Here is a tiny trained network, its code and every weight. The questions are about switching its units off for an input and a class, where a switched-off unit gives its printed mean instead of its output.

import numpy as np


def w(rows, s, z=0):
    codes = np.array(rows[::2]) - 128.0
    scale = np.full(codes.shape[1], s)
    scale[-1] = z or s
    return codes * scale


def f(y):
    return np.maximum(y, 0)


def log_softmax(a):
    a = a - a.max(-1, keepdims=True)
    return a - np.log(np.exp(a).sum(-1, keepdims=True))


def net(x, mask):
    res = np.array(x, float).reshape(1, 3) / 4 @ E
    y = f(res @ A[0][:, :-1].T + A[0][:, -1])
    res = res + np.where(mask, y, B[0][:, -1]) @ B[0][:, :-1]
    return log_softmax(res[-1] @ U[:, :-1].T + U[:, -1])


A, B = {}, {}
E = w([
[173,74,19,162,198,160,154,175,115,180],'x0',
[133,154,125,236,87,120,248,142,151,111],'x1',
[26,73,94,172,118,48,94,141,91,101],'x2',
],0.013)
A[0] = w([
[3,58,92,174,140,41,76,151,41,86,34],'n1',
[209,175,139,104,168,228,154,113,190,163,131],'n2',
[152,72,96,134,126,160,135,132,103,115,68],'n3',
[134,166,127,161,95,138,240,142,130,108,202],'n4',
[98,78,140,153,116,91,122,137,101,137,249],'n5',
[152,71,23,158,224,137,158,202,106,182,105],'n6',
[117,139,117,216,90,101,222,139,154,140,68],'n7',
[67,65,61,142,156,68,127,138,106,121,125],'n8',
[146,106,126,54,158,92,76,150,89,145,61],'n9',
[142,113,131,47,167,137,21,140,137,165,186],'n10',
[98,109,110,80,174,139,47,61,87,151,59],'n11',
[220,197,157,94,153,174,114,95,136,179,39],'n12',
[105,168,206,125,83,67,136,81,129,139,66],'n13',
[155,104,70,154,151,123,134,173,118,216,61],'n14',
[84,221,191,100,48,68,102,48,160,18,73],'n15',
[114,149,103,190,82,87,212,129,173,112,48],'n16',
],0.012,0.016)
B[0] = w([
[204,192,121,87,44,182,174,165,119,131,237],'n1',
[89,171,115,83,66,180,173,128,137,117,227],'n2',
[184,145,129,95,117,82,112,144,141,88,143],'n3',
[55,79,139,160,145,97,144,140,68,134,253],'n4',
[6,146,118,135,107,144,150,84,144,166,235],'n5',
[170,174,89,96,204,89,82,72,167,109,245],'n6',
[156,96,197,173,152,128,108,185,72,71,213],'n7',
[125,160,127,103,92,172,161,122,136,157,213],'n8',
[150,87,143,165,132,114,112,192,92,90,166],'n9',
[62,54,160,192,148,93,122,142,85,90,233],'n10',
[195,66,186,180,161,104,161,189,75,62,178],'n11',
[152,173,98,114,73,164,185,151,110,151,182],'n12',
[172,173,86,88,160,87,90,135,136,100,182],'n13',
[189,156,111,74,149,88,62,121,137,132,177],'n14',
[185,155,71,84,193,113,84,94,169,106,240],'n15',
[198,98,170,165,129,114,126,197,76,97,195],'n16',
],0.014,0.021)
U = w([
[138,82,152,177,150,105,130,196,92,98,102],'0',
[164,153,110,92,191,97,88,97,163,110,113],'1',
[152,159,127,102,44,183,171,163,130,121,85],'2',
[7,101,131,154,136,114,136,60,143,147,250],'3',
[143,90,171,149,138,122,121,106,177,154,112],'4',
[148,101,151,145,123,120,111,89,165,165,110],'5',
[159,87,138,146,117,141,109,145,175,153,114],'6',
[145,92,165,154,126,145,114,119,153,173,114],'7',
],0.018,0.023)

Each question gives the input, the list of numbers given to net, and the class t.
The units are the neurons (one row each of A and B). Each row of codes is followed by its name. A weight is (code - 128) times the scale printed after its matrix; where a second scale follows, it is the last column's (A, B and U).
mask holds one flag per neuron, in row order. A switched-off neuron (its flag False) gives its mean, the last column of its row in B, instead of its output. The means were averaged over made-up inputs and are rounded, as every weight is.
A unit's drop is (log p(t) with every unit on - log p(t) with that unit switched off) / (log p(t) with every unit on - log p(t) with every unit switched off).
most important unit: the unit with the biggest drop
k most important neurons: the k neurons with the biggest drops, biggest first
drop when u is switched off: that unit's drop, to one decimal
input [6,5,-5], class 1: most important unit : n6
input [-1,5,6], class 2: 3 most important neurons : (n1, n10, n8)
input [-7,6,-4], class 1: 4 most important neurons : (n15, n13, n10, n11)
input [-8,-8,1], class 0: 2 most important neurons : (n10, n11)
input [-2,-4,-3], class 0: 2 most important neurons : (n5, n10)
input [-4,7,-7], class 0: 2 most important neurons : (n4, n1)
input [4,2,4], class 1: 4 most important neurons : (n6, n2, n12, n10)
input [1,-6,7], class 2: 2 most important neurons : (n1, n8)
input [0,6,-5], class 0: 2 most important neurons : (n4, n1)
input [-8,4,-8], class 1: 4 most important neurons : (n15, n1, n13, n8)
input [5,-4,-6], class 2: 4 most important neurons : (n2, n12, n15, n13)
input [4,-1,-4], class 1: 3 most important neurons : (n1, n6, n5)
input [8,-3,8], class 1: 3 most important neurons : (n6, n14, n2)
input [7,3,-5], class 1: most important unit : n6
input [1,3,6], class 2: drop when n1 is switched off : 0.6
input [-8,7,2], class 1: drop when n11 is switched off : 0.2
input [3,-2,5], class 2: drop when n1 is switched off : 1.2
